Below are the code and all the weights of a small trained network. Each question names an input and a class and asks about switching units off, where a switched-off unit gives its printed mean instead of its output.

import numpy as np


def w(rows, s, z=0):
    codes = np.array(rows[::2]) - 128.0
    scale = np.full(codes.shape[1], s)
    scale[-1] = z or s
    return codes * scale


def f(y):
    return y / 2 * (1 + np.tanh(0.7978845608 * (y + 0.044715 * y**3)))


def log_softmax(a):
    a = a - a.max(-1, keepdims=True)
    return a - np.log(np.exp(a).sum(-1, keepdims=True))


def net(x, mask):
    res = np.array(x, float).reshape(1, 7) / 4 @ E
    y = f(res @ A[0][:, :-1].T + A[0][:, -1])
    res = res + np.where(mask, y, B[0][:, -1]) @ B[0][:, :-1]
    return log_softmax(res[-1] @ U[:, :-1].T + U[:, -1])


A, B = {}, {}
E = w([
[150,124,156,139,139,126,162,122,143,127,125,115],'x0',
[136,136,113,126,115,124,131,120,119,133,127,136],'x1',
[122,112,118,150,141,128,122,130,124,137,122,125],'x2',
[144,103,126,147,189,137,120,155,142,120,118,114],'x3',
[170,62,128,58,101,180,83,88,187,190,14,67],'x4',
[180,180,218,103,178,42,40,136,114,207,176,138],'x5',
[182,207,113,180,2,102,88,239,209,132,116,61],'x6',
],0.0068)
A[0] = w([
[83,113,27,171,95,184,199,104,168,68,100,100,145],'n1',
[115,96,48,147,87,192,209,154,120,62,82,133,145],'n2',
[120,72,136,61,136,193,114,52,150,194,69,145,84],'n3',
[167,170,216,119,154,15,24,136,126,235,150,131,177],'n4',
[95,181,120,235,131,68,170,187,110,37,226,187,67],'n5',
[91,166,125,190,156,94,171,160,117,48,206,214,47],'n6',
[146,78,116,67,74,195,68,102,216,221,34,40,83],'n7',
[165,205,109,186,26,106,93,251,205,133,124,4,2],'n8',
[179,168,225,100,181,71,61,138,96,216,139,197,221],'n9',
],0.0046,0.00062)
B[0] = w([
[113,107,95,167,68,158,157,156,173,174,152,169,204],'n1',
[97,99,102,155,56,172,179,188,180,160,155,154,200],'n2',
[151,153,169,90,137,68,117,110,104,78,118,118,198],'n3',
[106,91,56,179,58,231,171,165,221,176,179,150,223],'n4',
[184,186,200,174,109,93,56,145,132,135,34,198,209],'n5',
[195,156,174,139,108,74,73,114,109,75,73,167,187],'n6',
[201,185,181,129,115,54,59,141,113,139,65,178,249],'n7',
[49,116,78,59,250,78,184,3,51,35,196,21,254],'n8',
[79,83,63,160,118,177,182,157,176,181,174,125,202],'n9',
],0.0064,0.006)
U = w([
[94,107,88,162,59,255,162,239,199,193,163,137,254],'0',
[225,164,219,139,102,64,33,168,98,123,34,147,123],'1',
[39,118,108,88,231,108,173,27,35,72,184,80,32],'2',
],0.0089,0.0006)

Each question gives the input, the list of numbers given to net, and the class t.
The units are the neurons (one row each of A and B). Each row of codes is followed by its name. A weight is (code - 128) times the scale printed after its matrix; where a second scale follows, it is the last column's (A, B and U).
mask holds one flag per neuron, in row order. A switched-off neuron (its flag False) gives its mean, the last column of its row in B, instead of its output. The means were averaged over made-up inputs and are rounded, as every weight is.
A unit's drop is (log p(t) with every unit on - log p(t) with that unit switched off) / (log p(t) with every unit on - log p(t) with every unit switched off).
The circuit of an input: a set's keep is (log p(t) with only the set's units on - log p(t) with every unit switched off) / (log p(t) with every unit on - log p(t) with every unit switched off). Starting from all 9 units, units are removed one at a time, each time the one whose removal leaves the highest keep (on an exact tie, the one counted first), for as long as the keep stays at least 0.8.
circuit, biggest first: the units of the circuit, biggest drop first
unit that matters most: the unit with the biggest drop
top k neurons: the k neurons with the biggest drops, biggest first
drop when u is switched off: that unit's drop, to one decimal
input [6,-2,-4,3,4,-2,7], class 2: circuit, biggest first => [n8]
input [3,5,5,1,4,0,6], class 2: top 2 neurons => [n8 n5]
input [-5,-4,-3,-6,3,-8,-5], class 0: top 3 neurons => [n8 n2 n1]
input [1,3,6,-3,-1,3,0], class 0: top 2 neurons => [n8 n7]
input [-7,3,3,-8,-2,-1,-1], class 1: circuit, biggest first => [n8 n4]
input [-7,3,7,-5,4,4,-4], class 0: circuit, biggest first => [n8 n9]
input [4,7,0,-4,1,0,3], class 2: circuit, biggest first => [n8 n5 n4]
input [-8,0,0,3,-6,5,7], class 2: top 2 neurons => [n8 n7]
input [-2,3,-2,5,2,-5,7], class 2: top 2 neurons => [n8 n4]
input [-3,4,7,1,-8,-5,2], class 1: top 2 neurons => [n5 n6]
input [-2,-4,-1,-8,-2,-6,-5], class 0: top 2 neurons => [n8 n2]
input [-2,8,-2,3,8,8,-2], class 0: top 2 neurons => [n4 n9]
input [-2,4,-3,-4,5,0,7], class 2: top 2 neurons => [n8 n5]
input [2,-6,-6,1,2,3,0], class 0: unit that matters most => n8
input [4,7,3,-8,-5,3,7], class 2: top 2 neurons => [n8 n7]
input [-4,5,-8,1,5,8,4], class 0: drop when n4 is switched off => 0.6
input [-8,-5,-4,-5,2,2,5], class 2: drop when n8 is switched off => 0.7
input [8,-5,3,2,-8,-2,-5], class 1: drop when n5 is switched off => 0.2
input [-8,-8,-5,8,1,7,5], class 0: drop when n4 is switched off => 0.8
input [5,3,2,6,8,-2,6], class 1: circuit, biggest first => [n7]
